Where the symbols take the elements:
zud: u>rud, n>faz
kar: u>vef, n>piz
vor: u>feg, n>feb
nim: u>zof, n>dis
kur: u>ves, n>fon
gik: u>det, n>gef
siz: u>faz, n>rud
zof: u>kar, n>paf
gub: u>did, n>fer
suf: u>nuv, n>lev
fes: u>baz, n>vok
ves: u>nes, n>tek
lem: u>sul, n>gaz
piz: u>paf, n>kar
did: u>fes, n>tav
tib: u>lev, n>nuv
vok: u>tav, n>fes
vef: u>gub, n>mep
bom: u>fis, n>lep
fis: u>sas, n>dun
guv: u>lum, n>mur
nuv: u>guv, n>tib
faz: u>gik, n>zud
dat: u>mur, n>lum
det: u>feb, n>feg
baz: u>mef, n>biv
sul: u>zil, n>bev
fer: u>mep, n>gub
bev: u>gaz, n>sul
gef: u>zud, n>gik
nes: u>biv, n>mef
lev: u>kur, n>suf
biv: u>vok, n>baz
dis: u>vor, n>nim
lum: u>lem, n>dat
feg: u>gef, n>det
mur: u>tib, n>guv
mep: u>piz, n>vef
mef: u>tek, n>nes
sas: u>bev, n>zil
feb: u>nim, n>vor
zil: u>dun, n>sas
paf: u>dis, n>zof
gaz: u>dat, n>lem
tek: u>fon, n>ves
dun: u>lep, n>fis
rud: u>bom, n>siz
fon: u>suf, n>kur
tav: u>fer, n>did
lep: u>siz, n>bom

The rows follow the links: the fewer symbols apart two elements are, the more alike their rows tend to be.

Each row is also shifted at random along 4 hidden directions that mean nothing.

Some elements, each with a row of numbers:
fer: [6,-5,-3,7,-19,-1,13,0,12,12,5,-1,-8,-25,12,-3,-5,3,16,20,-20,2,-6,-12,-13,-23,-13,18,-4,10,21,-13,-28,18,13,7,-26,27,18,25,-12,-8,1,9,11,-15,15,8]
ves: [-16,-7,17,7,2,0,-1,18,13,-1,29,-15,6,16,-18,5,19,12,8,2,-6,12,20,3,-27,-4,1,8,13,0,25,-23,-13,-2,-2,-6,15,4,-15,-11,8,-3,4,12,-27,-14,16,-5]
lep: [-3,5,-7,11,-19,5,18,2,10,13,5,5,6,-24,12,-3,-8,-9,5,1,-14,-20,-17,-9,-3,-11,-5,2,-21,22,10,-15,-13,21,9,5,-34,31,14,29,-2,1,-9,-3,14,-28,7,2]
zof: [-13,6,-20,-6,20,-2,-14,-6,2,4,-16,-13,-11,16,14,-13,-2,-9,3,-15,10,25,-3,7,29,0,4,17,16,-22,-13,24,24,-24,-8,7,5,-22,10,5,-2,1,-12,-26,7,9,21,-14]
mep: [-9,4,-10,7,-24,1,9,2,6,11,4,12,-6,-24,2,0,-9,-11,1,20,-16,-11,-18,-13,-1,-12,-13,16,-14,15,4,-2,-20,22,11,12,-33,32,16,23,-20,1,-5,-2,18,10,5,14]
fes: [9,7,7,-34,0,-11,-9,-10,-23,-20,-23,-9,-7,-8,19,5,-13,-1,-3,-14,4,-5,13,13,6,10,1,-10,1,-6,-22,10,16,-6,3,6,10,-6,-20,-15,-5,-15,18,12,9,16,-50,14]
sul: [-11,3,-3,15,-16,26,8,11,16,2,7,-2,-7,-8,-10,-10,3,28,4,17,-9,-8,3,5,-25,-17,-16,6,6,8,15,-6,-26,26,24,-14,-18,14,7,11,6,-16,15,22,-6,-3,8,18]
zud: [41,-3,-14,8,9,-4,-5,-3,2,8,-15,9,-5,20,-10,-5,5,-3,-7,-4,11,15,-8,2,27,1,2,4,12,-16,-2,28,15,-21,-11,4,7,-30,18,3,-3,7,-7,-21,3,13,27,-16]
det: [-25,6,-14,18,5,-5,15,-2,11,28,5,-1,20,2,11,-8,8,-16,-1,-9,4,5,-21,-29,22,3,8,-1,-23,7,16,3,8,-1,-12,-1,-10,0,27,25,15,13,-38,-34,6,-58,30,-27]
sas: [15,16,8,-25,20,-15,1,-18,-27,-7,-16,-55,-12,3,34,-3,-2,-11,17,-33,8,10,21,8,11,-5,19,7,4,-16,2,4,19,-12,6,13,2,-17,-25,-6,11,-10,25,0,17,-30,-36,-10]
fon: [11,-19,40,-14,-12,-34,-6,3,-11,-4,11,10,15,15,-25,30,16,6,-1,15,19,23,6,-18,-18,8,-2,-2,8,2,31,-34,-19,-11,-17,24,25,-2,-26,-35,-16,11,-5,6,-22,5,3,-10]
tib: [-17,-9,30,-10,-6,-24,3,1,-15,-4,18,3,21,10,-14,24,4,8,3,-3,14,10,7,-20,-13,14,5,-23,-2,10,24,-21,-9,1,-18,3,22,0,-21,-21,11,10,3,14,-17,-28,-19,-17]
biv: [9,-9,3,7,3,14,2,14,25,3,25,-17,-2,5,-16,-7,15,17,12,17,-16,4,8,9,-26,-17,-8,17,18,-6,11,-16,-27,5,10,-13,-6,5,-3,-6,5,-8,16,18,-11,4,18,9]
feg: [12,10,-9,16,20,-9,4,-7,13,16,6,-18,3,-1,8,-4,15,-39,3,-10,6,-4,-13,1,27,7,16,17,-14,13,-4,3,16,-30,-15,13,-5,-10,4,12,3,18,-28,-37,-5,-10,23,-14]
bom: [38,15,-15,-6,29,11,-6,-13,-12,-3,-11,-35,-18,13,17,-15,-2,0,2,-34,15,-6,15,28,19,6,23,-2,11,-19,-19,26,27,-14,5,-10,16,-35,-5,-4,19,-17,13,-8,7,-8,-18,-3]
paf: [19,3,0,16,-11,-13,22,-8,9,20,-4,-2,13,-19,11,11,-3,-24,9,-1,-5,1,-13,-36,0,-9,6,9,-25,22,33,-18,-9,13,-4,17,-26,21,22,25,3,10,-30,-19,11,-63,14,-13]
faz: [7,0,2,18,-23,-26,19,-7,8,12,2,8,13,-6,3,7,2,-19,9,7,-5,4,-23,-39,6,-12,2,7,-26,15,33,-11,-14,7,-5,22,-27,26,22,24,-6,25,-34,-22,9,-39,21,-21]
fis: [36,0,-3,-19,8,1,-15,-12,-24,-4,-29,-8,-14,9,14,-10,-12,12,-3,-7,13,6,7,14,12,1,0,-4,15,-27,-15,27,15,-14,-1,4,13,-25,-3,-3,-9,-9,20,0,19,30,-15,1]
tav: [-21,0,-4,7,-14,12,5,8,18,2,11,-1,-16,-19,4,-8,4,7,8,28,-15,-9,-7,3,-20,-16,-16,24,8,-1,8,-11,-22,20,22,1,-21,18,12,19,-13,-8,7,19,9,10,21,19]
did: [-14,10,-6,-30,-2,-3,-3,-11,-28,-5,-33,-9,9,12,12,8,-23,20,-6,-12,12,0,1,-13,8,-4,1,-16,0,-20,0,22,23,12,-2,-4,11,-21,4,-2,11,-13,16,5,20,-24,-34,-1]
dis: [32,1,-6,22,-11,-4,19,-8,3,20,0,10,16,-15,6,5,0,-25,1,-1,1,-9,-16,-19,11,3,2,1,-33,18,13,-2,1,13,-8,11,-16,13,21,26,-3,16,-32,-24,4,-42,19,-11]

Start here and follow the symbols in turn, left to right. Where do you end up?
Answer with the element's name.
[15,3,-14,-3,13,3,-8,-6,-4,1,-23,-7,-4,21,8,-9,-3,9,-6,-18,14,6,-2,1,28,-2,4,5,8,-23,0,33,24,-18,-12,-4,11,-33,17,7,12,-4,-2,-17,7,-2,9,-13]
u u n -> dun
[-27,14,-21,-11,27,2,-2,-12,-7,4,-18,-35,-6,16,22,-15,2,-6,3,-24,8,8,8,9,26,1,9,14,9,-18,-13,26,31,-18,2,-7,0,-27,4,12,18,-7,-1,-19,17,-18,0,-5]
n u n -> zof
[-4,3,-16,13,10,-9,3,-6,15,14,-5,2,4,11,4,-4,6,-25,-2,-5,7,12,-14,-8,24,5,5,13,-3,0,2,11,15,-16,-21,10,-1,-12,18,19,-10,20,-32,-30,2,-10,35,-21]
n n u n -> dis
[-34,2,-13,-22,6,-10,-15,-8,-13,2,-38,-9,-13,7,18,-3,-3,-1,2,-11,11,30,1,-5,19,-14,-2,17,17,-37,8,19,22,-11,-7,15,3,-23,6,3,-6,-6,1,-6,22,7,0,-11]
n u n u -> vef
[39,5,-23,14,34,18,0,-5,10,6,-3,-1,-4,13,2,-16,4,-18,-6,-19,6,-9,-5,15,29,14,13,1,-8,4,-25,25,23,-23,-9,-12,5,-18,7,5,13,12,-12,-27,-2,5,19,-8]
u n u -> gik
[3,-8,23,2,5,5,-5,8,2,-12,28,-9,10,14,-15,9,10,0,4,-7,3,-7,19,10,-18,23,8,-20,7,12,-6,-25,-8,-3,-6,-15,29,5,-26,-29,17,2,8,14,-30,0,-14,-2]
n n -> lev
[-25,2,-21,6,9,-3,-8,1,11,10,-7,-8,-5,18,3,-14,5,-14,-2,-9,7,22,-12,-12,33,2,6,18,3,-16,-3,22,26,-15,-19,4,0,-26,19,15,3,15,-28,-28,3,-11,33,-19]
n u u n -> det
[-21,-14,15,10,-10,-3,-6,20,18,3,23,4,-6,13,-20,3,24,18,14,25,-5,25,1,3,-30,-8,-9,20,27,-10,22,-21,-22,0,5,9,8,4,-9,-13,-8,2,5,12,-19,21,27,1]
u n u u -> tek
[18,6,-14,15,5,-7,-5,-7,11,2,1,8,-10,-16,1,-7,7,-46,2,7,-5,-9,-22,4,24,7,7,20,-15,18,-25,-2,13,-28,-6,23,-17,7,4,8,-28,22,-30,-31,-1,41,24,0]
u n -> det
[17,0,28,-20,-7,-28,-1,-12,-32,-8,-8,-5,13,2,-1,27,2,-9,1,-10,14,7,13,-13,-6,9,6,-14,-8,4,7,-17,2,-8,-16,17,13,0,-29,-23,-7,3,7,8,-5,-5,-39,-4]
n u u u -> tav
[8,9,-1,13,-10,-8,18,-7,14,15,8,-6,-3,-31,21,0,3,-30,9,4,-15,-7,-13,-17,-4,-16,0,15,-27,25,7,-16,-8,14,9,17,-36,28,8,24,-12,5,-18,-13,11,-25,12,6]
n u -> vef
[-1,4,-11,-23,-2,-2,-9,-12,-30,-7,-41,2,-7,11,14,0,-20,18,-7,-9,12,14,-3,-13,19,-7,-3,-12,9,-28,2,34,18,7,-1,2,7,-23,13,-1,-1,-6,14,-3,24,-2,-19,-13]
n n u n -> tav
[-16,-18,11,1,2,6,-9,20,8,-12,28,8,4,15,-26,7,18,11,-4,11,-1,-1,7,11,-21,11,-4,-2,18,8,-5,-18,-16,-8,-8,-16,23,-2,-22,-29,1,6,9,19,-29,32,8,8]
u n n n -> tek
[-19,0,-2,6,-2,10,8,17,19,6,17,-10,-3,-6,-2,-10,5,15,16,15,-14,1,8,3,-33,-22,-13,19,15,-3,16,-7,-21,25,20,-13,-20,15,3,8,11,-10,13,17,-5,-7,16,17]
u u u -> mep
[-8,1,0,19,-13,23,5,7,15,-1,10,2,-15,-29,-2,-11,-3,-1,9,12,-16,-21,-2,19,-15,-14,-8,7,2,13,-12,-3,-20,14,27,-5,-24,24,6,17,-10,-7,16,14,2,25,3,32]
u u n -> bom
